Here is a tiny trained network, its code and every weight. The questions are about switching its units off for an input and a class, where a switched-off unit gives its printed mean instead of its output.

import numpy as np


def w(rows, s, z=0):
    codes = np.array(rows[::2]) - 128.0
    scale = np.full(codes.shape[1], s)
    scale[-1] = z or s
    return codes * scale


def norm(h):
    return h / np.sqrt((h * h).mean(-1, keepdims=True) + 1e-5)


def f(y):
    return np.maximum(y, 0)


def log_softmax(a):
    a = a - a.max(-1, keepdims=True)
    return a - np.log(np.exp(a).sum(-1, keepdims=True))


def net(x, mask):
    res = np.array(x, float).reshape(1, 6) / 4 @ E
    u = 0
    for l in range(2):
        y = f(norm(res) @ A[l][:, :-1].T + A[l][:, -1])
        res = res + np.where(mask[u : u + 16], y, B[l][:, -1]) @ B[l][:, :-1]
        u += 16
    return log_softmax(norm(res)[-1] @ U[:, :-1].T + U[:, -1])


A, B = {}, {}
E = w([
[79,151,230,106,83,136,132,101,155,81,50],'x0',
[132,152,175,161,78,46,136,194,42,118,132],'x1',
[210,128,110,28,137,69,109,137,134,117,93],'x2',
[154,154,190,151,189,151,3,97,71,182,116],'x3',
[63,183,73,126,223,123,193,43,52,171,35],'x4',
[36,121,152,34,188,90,119,173,120,116,193],'x5',
],0.0051)
A[0] = w([
[54,113,130,74,183,133,139,137,122,116,191,92],'0.n0',
[105,156,116,147,122,77,159,175,7,133,88,125],'0.n1',
[84,123,45,85,75,139,253,121,139,134,114,69],'0.n2',
[67,153,217,106,111,146,153,82,172,100,51,4],'0.n3',
[41,125,140,50,203,153,149,148,75,109,138,84],'0.n4',
[136,149,48,174,169,119,147,139,81,143,200,28],'0.n5',
[133,134,156,116,185,180,46,77,61,173,116,69],'0.n6',
[102,155,175,88,123,170,123,94,178,112,86,92],'0.n7',
[188,118,106,3,155,97,109,120,137,111,60,101],'0.n8',
[1,115,140,232,143,193,132,114,139,120,179,3],'0.n9',
[166,144,24,124,188,165,120,105,134,126,207,70],'0.n10',
[125,141,126,163,95,118,141,172,93,109,117,94],'0.n11',
[204,119,88,207,124,189,180,93,105,114,31,83],'0.n12',
[70,139,71,126,206,111,189,78,73,154,33,5],'0.n13',
[142,113,144,115,135,163,100,110,226,139,174,117],'0.n14',
[84,142,42,100,192,209,123,88,179,128,71,79],'0.n15',
],0.0087,0.0034)
B[0] = w([
[142,161,105,167,68,97,70,81,182,162,121,191],'0.n0',
[149,53,199,91,173,158,166,21,164,141,154,215],'0.n1',
[132,140,142,209,223,90,105,159,158,49,99,231],'0.n2',
[124,20,122,89,115,90,99,217,70,168,63,195],'0.n3',
[131,169,118,112,78,68,64,107,170,167,121,209],'0.n4',
[105,53,130,113,88,108,112,175,75,146,40,191],'0.n5',
[109,129,110,193,187,60,163,170,174,15,103,224],'0.n6',
[121,46,136,123,133,141,100,143,116,160,74,178],'0.n7',
[150,196,58,177,113,185,236,77,88,164,70,218],'0.n8',
[182,211,40,157,124,185,250,76,88,158,52,206],'0.n9',
[106,38,147,93,115,126,108,154,95,158,31,208],'0.n10',
[125,91,178,117,136,153,140,68,165,129,144,164],'0.n11',
[99,189,103,88,73,43,57,108,185,187,140,243],'0.n12',
[115,158,110,98,57,222,74,200,66,46,223,255],'0.n13',
[126,123,194,136,97,152,127,85,117,70,218,183],'0.n14',
[136,80,239,106,161,109,181,40,134,136,208,232],'0.n15',
],0.011,0.0078)
A[1] = w([
[101,157,124,115,185,126,74,88,77,160,116,101],'1.n0',
[143,165,132,121,83,218,112,203,88,78,215,59],'1.n1',
[155,126,137,150,91,192,123,187,152,124,164,54],'1.n2',
[124,74,63,160,161,119,104,122,115,168,158,62],'1.n3',
[113,139,117,117,99,172,91,159,95,58,192,115],'1.n4',
[141,139,115,135,139,175,114,123,148,140,100,122],'1.n5',
[173,127,157,134,145,165,45,111,105,144,114,116],'1.n6',
[95,175,111,146,143,167,171,141,114,173,127,179],'1.n7',
[115,117,189,95,178,143,152,93,123,169,183,84],'1.n8',
[116,35,88,107,153,144,107,224,99,208,81,64],'1.n9',
[109,165,129,202,245,98,125,210,187,57,105,7],'1.n10',
[113,119,167,132,126,138,116,178,110,164,90,82],'1.n11',
[101,207,79,126,98,71,54,131,206,216,154,32],'1.n12',
[145,105,193,118,148,111,144,99,95,137,185,53],'1.n13',
[179,202,72,98,164,163,208,152,105,189,107,43],'1.n14',
[150,99,139,151,102,111,138,115,166,167,96,128],'1.n15',
],0.011,0.0022)
B[1] = w([
[146,129,142,106,101,144,109,200,168,93,171,172],'1.n0',
[115,158,99,75,134,170,109,165,80,105,188,191],'1.n1',
[93,159,131,60,180,115,97,120,73,119,114,160],'1.n2',
[133,149,188,86,83,136,144,117,135,102,71,149],'1.n3',
[151,168,125,97,174,153,114,176,95,177,148,212],'1.n4',
[158,123,117,114,145,38,178,174,125,159,172,151],'1.n5',
[83,144,102,133,123,112,180,144,162,113,116,176],'1.n6',
[194,161,90,71,165,110,139,144,98,152,129,162],'1.n7',
[169,87,180,158,129,128,158,133,118,144,193,177],'1.n8',
[90,68,167,89,90,148,145,180,110,151,38,222],'1.n9',
[132,144,99,196,200,113,127,175,196,9,114,218],'1.n10',
[148,61,78,106,122,132,132,120,138,118,106,170],'1.n11',
[127,179,131,138,56,71,53,76,182,184,130,223],'1.n12',
[121,104,117,150,152,172,145,68,156,141,171,199],'1.n13',
[118,189,78,195,127,151,172,112,66,165,118,191],'1.n14',
[116,140,127,120,150,147,106,154,107,119,161,255],'1.n15',
],0.015,0.0062)
U = w([
[83,15,139,87,72,127,126,189,113,136,14,171],'0',
[117,210,107,143,42,50,27,80,215,171,162,138],'1',
[113,187,95,67,165,197,104,189,68,86,227,169],'2',
[130,141,91,238,213,95,151,161,203,1,105,141],'3',
[177,197,39,194,127,148,250,80,56,195,93,136],'4',
[138,30,202,158,146,164,184,27,164,143,226,153],'5',
[108,113,112,193,165,143,131,168,157,192,144,2],'6',
],0.0093,0.0035)

Each question gives the input, the list of numbers given to net, and the class t.
The units are the neurons (one row each of A and B). Each row of codes is followed by its name. A weight is (code - 128) times the scale printed after its matrix; where a second scale follows, it is the last column's (A, B and U).
mask holds one flag per neuron, layer by layer. A switched-off neuron (its flag False) gives its mean, the last column of its row in B, instead of its output. The means were averaged over made-up inputs and are rounded, as every weight is.
A unit's drop is (log p(t) with every unit on - log p(t) with that unit switched off) / (log p(t) with every unit on - log p(t) with every unit switched off).
The circuit of an input: a set's keep is (log p(t) with only the set's units on - log p(t) with every unit switched off) / (log p(t) with every unit on - log p(t) with every unit switched off). Starting from the 12 units with the biggest drops (on a tie, the unit counted first), units are removed one at a time, each time the one whose removal leaves the highest keep (on an exact tie, the one counted first), for as long as the keep stays at least 0.8.
units of the circuit, in order: the units of the circuit, biggest drop first
most important unit: the unit with the biggest drop
top k neurons: the k neurons with the biggest drops, biggest first
top k neurons in layer l: the k neurons of layer l with the biggest drops, biggest first
input [8,-8,-4,5,4,1], class 0: top 3 neurons in layer 0 -> [0.n3, 0.n7, 0.n1]
input [0,0,7,-7,-2,0], class 3: most important unit -> 0.n2
input [4,3,1,6,-6,0], class 2: top 2 neurons -> [0.n12, 0.n2]
input [7,-8,-4,-3,0,2], class 5: top 2 neurons -> [0.n15, 0.n14]
input [5,8,-8,5,-1,-7], class 4: top 3 neurons in layer 0 -> [0.n9, 0.n15, 0.n4]
input [-7,-7,-8,-5,-6,5], class 4: top 4 neurons -> [0.n9, 0.n3, 0.n13, 0.n1]
input [3,-1,-1,5,4,1], class 3: top 3 neurons -> [0.n6, 1.n10, 0.n14]
input [-3,-3,-7,6,-8,-6], class 2: top 2 neurons in layer 0 -> [0.n14, 0.n2]
input [-8,-8,-5,8,4,8], class 0: top 4 neurons in layer 0 -> [0.n10, 0.n12, 0.n2, 0.n5]
input [5,-4,-4,6,-4,-5], class 3: top 4 neurons -> [0.n13, 0.n6, 0.n10, 0.n5]
input [-5,4,-1,0,-1,-6], class 1: top 2 neurons -> [0.n12, 1.n12]
input [6,2,5,4,-8,2], class 2: top 2 neurons -> [0.n15, 0.n12]
input [-7,-2,0,-6,8,-7], class 2: top 2 neurons -> [0.n13, 0.n3]
input [-6,5,-3,-8,-4,1], class 3: units of the circuit, in order -> [0.n2]
input [-8,-2,-8,-8,-3,8], class 0: top 2 neurons -> [0.n5, 0.n10]
input [-3,1,2,-7,1,6], class 3: top 2 neurons in layer 0 -> [0.n2, 0.n12]
input [-5,-7,-2,1,7,-4], class 2: top 2 neurons -> [0.n13, 0.n1]
input [1,7,-5,-6,8,-4], class 2: top 2 neurons -> [0.n13, 0.n15]
input [-5,0,-1,7,-8,-5], class 2: top 2 neurons -> [0.n2, 0.n14]
input [3,-6,8,5,6,6], class 4: top 3 neurons in layer 0 -> [0.n8, 0.n12, 0.n2]
input [-8,1,-7,3,-6,-2], class 0: units of the circuit, in order -> [0.n5]
input [-4,6,6,5,-5,1], class 4: top 2 neurons in layer 0 -> [0.n2, 0.n12]
input [4,-2,-6,7,-8,-7], class 2: top 2 neurons in layer 0 -> [0.n14, 0.n4]
input [-1,-5,-6,1,1,-3], class 4: top 2 neurons -> [0.n9, 0.n1]
input [-4,3,-1,-7,-7,0], class 2: top 2 neurons in layer 0 -> [0.n6, 0.n15]
input [-4,0,6,5,-4,7], class 1: top 4 neurons in layer 0 -> [0.n9, 0.n13, 0.n2, 0.n0]
input [4,-8,-6,-2,7,0], class 5: top 2 neurons -> [0.n15, 0.n7]
input [8,2,-6,1,-7,3], class 0: most important unit -> 0.n3
input [0,8,-1,5,7,-8], class 1: top 2 neurons -> [0.n12, 0.n15]
input [1,-8,-6,2,5,1], class 5: top 2 neurons in layer 0 -> [0.n15, 0.n8]
